Here is a tiny trained network, its code and every weight. The questions are about switching its units off for an input and a class, where a switched-off unit gives its printed mean instead of its output.

import numpy as np


def w(rows, s, z=0):
    codes = np.array(rows[::2]) - 128.0
    scale = np.full(codes.shape[1], s)
    scale[-1] = z or s
    return codes * scale


def norm(h):
    return h / np.sqrt((h * h).mean(-1, keepdims=True) + 1e-5)


def f(y):
    return np.maximum(y, 0)


def log_softmax(a):
    a = a - a.max(-1, keepdims=True)
    return a - np.log(np.exp(a).sum(-1, keepdims=True))


def net(x, mask):
    res = np.array(x, float).reshape(1, 4) / 4 @ E
    u = 0
    for l in range(2):
        y = f(norm(res) @ A[l][:, :-1].T + A[l][:, -1])
        res = res + np.where(mask[u : u + 3], y, B[l][:, -1]) @ B[l][:, :-1]
        u += 3
    return log_softmax(norm(res)[-1] @ U[:, :-1].T + U[:, -1])


A, B = {}, {}
E = w([
[140,59,124,166,139,62,143,175,91,191],'x0',
[112,95,109,151,134,185,153,53,148,2],'x1',
[119,209,52,84,111,128,92,139,147,97],'x2',
[150,72,132,183,76,180,150,186,126,145],'x3',
],0.0089)
A[0] = w([
[132,58,209,163,138,220,180,64,144,80,14],'L0N0',
[145,111,124,162,101,192,138,118,155,77,158],'L0N1',
[146,210,142,137,96,247,142,94,150,13,3],'L0N2',
],0.012,0.0022)
B[0] = w([
[165,176,180,198,2,20,230,66,109,71,247],'L0N0',
[127,57,146,88,153,73,121,87,91,37,202],'L0N1',
[102,142,113,103,167,251,66,193,178,225,250],'L0N2',
],0.0094,0.011)
A[1] = w([
[137,11,140,182,164,116,165,172,118,210,77],'L1N0',
[126,152,128,116,108,243,131,116,184,85,2],'L1N1',
[114,5,106,170,156,152,127,143,114,90,103],'L1N2',
],0.016,0.002)
B[1] = w([
[71,48,140,151,148,112,8,107,86,110,255],'L1N0',
[38,131,101,165,156,172,117,100,210,118,224],'L1N1',
[201,145,124,93,144,170,182,171,121,150,169],'L1N2',
],0.014,0.012)
U = w([
[140,129,139,108,193,131,171,90,63,152,8],'0',
[145,74,201,184,60,106,237,64,125,75,203],'1',
[109,28,149,134,126,97,14,156,70,161,160],'2',
[157,255,90,28,156,39,123,137,132,199,211],'3',
[38,156,101,120,148,254,129,97,251,111,182],'4',
[212,63,90,75,158,230,204,175,111,86,2],'5',
],0.01,0.0028)

Each question gives the input, the list of numbers given to net, and the class t.
The units are the neurons (one row each of A and B). Each row of codes is followed by its name. A weight is (code - 128) times the scale printed after its matrix; where a second scale follows, it is the last column's (A, B and U).
mask holds one flag per neuron, layer by layer. A switched-off neuron (its flag False) gives its mean, the last column of its row in B, instead of its output. The means were averaged over made-up inputs and are rounded, as every weight is.
A unit's drop is (log p(t) with every unit on - log p(t) with that unit switched off) / (log p(t) with every unit on - log p(t) with every unit switched off).
The circuit of an input: a set's keep is (log p(t) with only the set's units on - log p(t) with every unit switched off) / (log p(t) with every unit on - log p(t) with every unit switched off). Starting from all 6 units, units are removed one at a time, each time the one whose removal leaves the highest keep (on an exact tie, the one counted first), for as long as the keep stays at least 0.8.
units of the circuit, in order: the units of the circuit, biggest drop first
k most important neurons of layer l: the k neurons of layer l with the biggest drops, biggest first
drop of u: that unit's drop, to one decimal
input [6,6,5,0], class 5: most important neuron of layer 1 -> [L1N2]
input [8,6,6,-5], class 3: units of the circuit, in order -> [L0N2 L1N0 L1N1 L0N0]
input [6,1,7,0], class 3: units of the circuit, in order -> [L1N0 L1N1 L0N2 L0N0]
input [4,5,2,-1], class 5: units of the circuit, in order -> [L0N1 L1N2]
input [-3,-4,3,-1], class 3: units of the circuit, in order -> [L1N0 L1N1]
input [8,7,4,-4], class 5: units of the circuit, in order -> [L0N0 L1N2]
input [0,-3,6,-3], class 3: units of the circuit, in order -> [L1N0 L1N1]
input [7,2,8,4], class 5: units of the circuit, in order -> [L1N2 L0N0]
input [2,-2,6,2], class 3: 2 most important neurons of layer 0 -> [L0N2 L0N0]
input [3,1,4,4], class 5: 2 most important neurons of layer 0 -> [L0N0 L0N2]
input [-5,6,-8,-6], class 1: 2 most important neurons of layer 0 -> [L0N0 L0N1]
input [2,1,2,0], class 5: 2 most important neurons of layer 0 -> [L0N2 L0N0]
input [0,-5,0,-3], class 3: drop of L1N0 -> 1.0
input [6,5,1,-3], class 1: drop of L0N1 -> 0.0
input [6,-1,7,-8], class 3: units of the circuit, in order -> [L1N0]
input [6,6,4,0], class 5: drop of L1N2 -> 0.3
